Here is a tiny trained network, its code and every weight. The questions are about switching its units off for an input and a class, where a switched-off unit gives its printed mean instead of its output.

import numpy as np


def w(rows, s, z=0):
    codes = np.array(rows[::2]) - 128.0
    scale = np.full(codes.shape[1], s)
    scale[-1] = z or s
    return codes * scale


def norm(h):
    return h / np.sqrt((h * h).mean(-1, keepdims=True) + 1e-5)


def f(y):
    return y / 2 * (1 + np.tanh(0.7978845608 * (y + 0.044715 * y**3)))


def log_softmax(a):
    a = a - a.max(-1, keepdims=True)
    return a - np.log(np.exp(a).sum(-1, keepdims=True))


def net(x, mask):
    res = np.array(x, float).reshape(1, 6) / 4 @ E
    u = 0
    for l in range(2):
        y = f(norm(res) @ A[l][:, :-1].T + A[l][:, -1])
        res = res + np.where(mask[u : u + 5], y, B[l][:, -1]) @ B[l][:, :-1]
        u += 5
    return log_softmax(norm(res)[-1] @ U[:, :-1].T + U[:, -1])


A, B = {}, {}
E = w([
[143,186,163,147,96,217,125],'x0',
[110,50,33,107,125,117,161],'x1',
[187,121,71,234,173,137,128],'x2',
[2,187,133,164,80,182,154],'x3',
[163,194,91,92,121,120,207],'x4',
[154,142,132,86,221,197,176],'x5',
],0.0074)
A[0] = w([
[147,124,168,163,112,165,105,156],'L0N0',
[142,186,189,130,83,161,116,252],'L0N1',
[152,130,135,157,120,79,82,52],'L0N2',
[245,178,129,120,143,103,162,171],'L0N3',
[66,113,67,132,147,127,144,26],'L0N4',
],0.012,0.0037)
B[0] = w([
[102,114,121,140,85,10,104,175],'L0N0',
[140,139,156,146,120,143,189,254],'L0N1',
[167,145,126,37,93,86,91,154],'L0N2',
[49,93,103,133,119,186,149,248],'L0N3',
[150,157,224,122,112,122,132,170],'L0N4',
],0.012,0.0062)
A[1] = w([
[153,247,76,237,104,167,156,143],'L1N0',
[144,2,140,68,64,83,153,253],'L1N1',
[115,44,113,237,59,136,44,103],'L1N2',
[87,93,227,191,69,242,104,191],'L1N3',
[135,5,198,207,116,114,14,134],'L1N4',
],0.0074,0.0021)
B[1] = w([
[78,182,217,157,60,121,155,205],'L1N0',
[149,176,116,191,170,137,120,242],'L1N1',
[112,61,144,80,195,156,155,185],'L1N2',
[136,188,109,159,104,108,152,254],'L1N3',
[130,132,9,110,137,173,151,202],'L1N4',
],0.012,0.0062)
U = w([
[134,58,249,49,133,158,104,2],'0',
[66,194,249,152,37,144,198,197],'1',
[108,74,47,99,186,230,160,213],'2',
[226,122,105,88,126,32,47,74],'3',
],0.012,0.0048)

Each question gives the input, the list of numbers given to net, and the class t.
The units are the neurons (one row each of A and B). Each row of codes is followed by its name. A weight is (code - 128) times the scale printed after its matrix; where a second scale follows, it is the last column's (A, B and U).
mask holds one flag per neuron, layer by layer. A switched-off neuron (its flag False) gives its mean, the last column of its row in B, instead of its output. The means were averaged over made-up inputs and are rounded, as every weight is.
A unit's drop is (log p(t) with every unit on - log p(t) with that unit switched off) / (log p(t) with every unit on - log p(t) with every unit switched off).
The circuit of an input: a set's keep is (log p(t) with only the set's units on - log p(t) with every unit switched off) / (log p(t) with every unit on - log p(t) with every unit switched off). Starting from all 10 units, units are removed one at a time, each time the one whose removal leaves the highest keep (on an exact tie, the one counted first), for as long as the keep stays at least 0.8.
circuit, biggest first: the units of the circuit, biggest drop first
top k neurons: the k neurons with the biggest drops, biggest first
k most important neurons of layer l: the k neurons of layer l with the biggest drops, biggest first
drop of u: that unit's drop, to one decimal
input [-3,5,2,0,4,-3], class 3: top 4 neurons => (L0N1 L1N0 L0N3 L0N4)
input [-7,8,-7,7,-4,8], class 1: circuit, biggest first => (L0N4)
input [-8,8,-4,-2,6,0], class 3: top 3 neurons => (L0N3 L1N4 L1N2)
input [-6,-8,4,3,-2,-2], class 3: top 2 neurons => (L0N2 L1N0)
input [-7,-7,-3,0,0,8], class 2: top 2 neurons => (L1N0 L0N4)
input [-8,-2,5,-6,6,-8], class 2: 4 most important neurons of layer 0 => (L0N3 L0N4 L0N0 L0N1)
input [0,0,-7,-7,8,-7], class 2: 3 most important neurons of layer 0 => (L0N3 L0N4 L0N0)
input [8,8,8,0,-1,4], class 1: 2 most important neurons of layer 1 => (L1N0 L1N4)
input [-7,7,3,-8,-5,-5], class 2: 4 most important neurons of layer 1 => (L1N4 L1N2 L1N3 L1N0)
input [-3,4,6,-6,-2,-8], class 2: top 3 neurons => (L1N4 L1N2 L0N0)
input [-7,3,-4,1,0,6], class 0: 3 most important neurons of layer 1 => (L1N4 L1N3 L1N0)
input [-4,-1,1,-2,-5,-3], class 3: top 2 neurons => (L0N2 L0N3)
input [0,2,-7,-6,-3,-4], class 3: top 2 neurons => (L0N3 L0N2)
input [0,2,-6,-3,6,3], class 2: circuit, biggest first => (L1N0)
input [3,2,7,-6,-5,-7], class 2: top 2 neurons => (L1N4 L1N2)
input [0,-8,5,-3,-7,-4], class 3: top 2 neurons => (L0N2 L0N0)
input [-3,-2,-4,-2,2,-2], class 3: 2 most important neurons of layer 0 => (L0N4 L0N1)
input [-3,-5,-6,-2,-8,-6], class 3: top 2 neurons => (L0N2 L0N3)
input [8,-5,-2,-8,-8,-5], class 3: 2 most important neurons of layer 0 => (L0N2 L0N0)
input [-1,-1,-7,-6,-4,-1], class 3: top neuron => (L0N3)
input [-2,-6,0,-3,-4,0], class 3: drop of L1N0 => 0.0
input [5,3,-7,-3,-7,-3], class 2: drop of L1N4 => 0.2
input [-2,1,-8,-5,-4,0], class 2: drop of L1N4 => 0.5
input [-2,3,0,1,-5,-6], class 2: drop of L1N4 => 0.1
